Below is a small trained network, with its code and all its weights. Each question gives an input and a class and asks what happens when units are switched off, that is, made to give their printed mean instead of their output.

import numpy as np


def w(rows, s, z=0):
    codes = np.array(rows[::2]) - 128.0
    scale = np.full(codes.shape[1], s)
    scale[-1] = z or s
    return codes * scale


def f(y):
    return np.maximum(y, 0)


def log_softmax(a):
    a = a - a.max(-1, keepdims=True)
    return a - np.log(np.exp(a).sum(-1, keepdims=True))


def net(x, mask):
    res = np.array(x, float).reshape(1, 6) / 4 @ E
    y = f(res @ A[0][:, :-1].T + A[0][:, -1])
    res = res + np.where(mask, y, B[0][:, -1]) @ B[0][:, :-1]
    return log_softmax(res[-1] @ U[:, :-1].T + U[:, -1])


A, B = {}, {}
E = w([
[154,125,214],'x0',
[129,127,128],'x1',
[42,105,149],'x2',
[127,129,129],'x3',
[128,128,128],'x4',
[146,2,122],'x5',
],0.025)
A[0] = w([
[163,112,124,75],'n1',
[145,49,163,109],'n2',
[86,139,36,246],'n3',
[156,126,90,65],'n4',
[14,100,99,27],'n5',
[127,88,93,122],'n6',
[229,198,105,199],'n7',
[177,139,148,165],'n8',
[103,133,196,157],'n9',
[141,118,103,26],'n10',
[157,114,192,77],'n11',
[121,125,122,90],'n12',
[147,92,141,62],'n13',
[141,250,197,47],'n14',
[166,125,175,100],'n15',
[59,104,174,27],'n16',
[131,23,105,117],'n17',
[132,133,51,179],'n18',
[161,116,106,54],'n19',
[123,213,82,91],'n20',
[197,144,75,182],'n21',
],0.018,0.011)
B[0] = w([
[156,89,138,150],'n1',
[244,184,116,212],'n2',
[151,169,3,235],'n3',
[142,81,108,150],'n4',
[236,172,39,202],'n5',
[82,91,109,174],'n6',
[225,23,150,246],'n7',
[168,164,134,176],'n8',
[67,166,201,190],'n9',
[136,92,141,135],'n10',
[170,151,150,176],'n11',
[136,127,129,130],'n12',
[158,131,143,158],'n13',
[49,117,183,253],'n14',
[196,168,150,170],'n15',
[57,92,221,177],'n16',
[99,31,135,236],'n17',
[32,91,37,198],'n18',
[145,81,111,146],'n19',
[202,153,39,218],'n20',
[43,35,129,204],'n21',
],0.012,0.027)
U = w([
[158,110,63,227],'0',
[136,93,203,176],'1',
[106,251,62,130],'2',
[50,208,173,108],'3',
[57,50,101,2],'4',
[208,132,127,63],'5',
],0.016,0.0098)

Each question gives the input, the list of numbers given to net, and the class t.
The units are the neurons (one row each of A and B). Each row of codes is followed by its name. A weight is (code - 128) times the scale printed after its matrix; where a second scale follows, it is the last column's (A, B and U).
mask holds one flag per neuron, in row order. A switched-off neuron (its flag False) gives its mean, the last column of its row in B, instead of its output. The means were averaged over made-up inputs and are rounded, as every weight is.
A unit's drop is (log p(t) with every unit on - log p(t) with that unit switched off) / (log p(t) with every unit on - log p(t) with every unit switched off).
The circuit of an input: a set's keep is (log p(t) with only the set's units on - log p(t) with every unit switched off) / (log p(t) with every unit on - log p(t) with every unit switched off). Starting from the 12 units with the biggest drops (on a tie, the unit counted first), units are removed one at a time, each time the one whose removal leaves the highest keep (on an exact tie, the one counted first), for as long as the keep stays at least 0.8.
circuit, biggest first: the units of the circuit, biggest drop first
k most important neurons: the k neurons with the biggest drops, biggest first
drop when u is switched off: that unit's drop, to one decimal
input [-1,3,-8,-2,3,5], class 4: circuit, biggest first : [n21]
input [8,3,3,2,4,0], class 3: circuit, biggest first : [n7, n9]
input [-7,6,8,-2,-7,0], class 2: circuit, biggest first : [n7, n3]
input [2,8,7,1,-7,7], class 1: circuit, biggest first : [n16, n2]
input [7,-2,0,5,5,-8], class 1: 4 most important neurons : [n7, n14, n3, n18]
input [7,1,0,3,8,7], class 5: 4 most important neurons : [n2, n14, n21, n15]
input [-8,0,0,2,-3,4], class 4: 4 most important neurons : [n17, n18, n20, n6]
input [0,-7,6,-4,2,3], class 0: 2 most important neurons : [n5, n14]
input [1,-5,-7,6,5,-2], class 1: 2 most important neurons : [n3, n21]
input [-6,3,1,-7,-6,-7], class 2: 2 most important neurons : [n17, n3]
input [0,-5,8,-2,-3,-1], class 2: 3 most important neurons : [n5, n7, n14]
input [-1,3,7,-7,7,6], class 0: 3 most important neurons : [n5, n2, n14]
input [2,8,1,-2,-6,-7], class 3: 2 most important neurons : [n14, n17]
input [7,3,-4,-8,1,5], class 5: circuit, biggest first : [n2]
input [5,1,3,-8,-1,0], class 3: 2 most important neurons : [n7, n17]
input [0,-1,6,7,0,2], class 0: 2 most important neurons : [n5, n14]
input [3,2,-6,-7,5,7], class 5: 2 most important neurons : [n2, n14]
input [-1,2,5,-6,-3,7], class 0: 2 most important neurons : [n2, n5]
input [-2,2,8,-5,8,7], class 0: 2 most important neurons : [n5, n2]
input [8,2,-8,5,-6,-7], class 1: circuit, biggest first : [n14]
input [5,-8,8,8,4,7], class 1: drop when n16 is switched off : 0.8
input [2,-4,-4,8,6,-6], class 1: drop when n7 is switched off : 0.1
input [6,1,5,7,-7,1], class 1: drop when n18 is switched off : 0.2
input [2,0,-8,5,-6,1], class 5: drop when n9 is switched off : 0.9
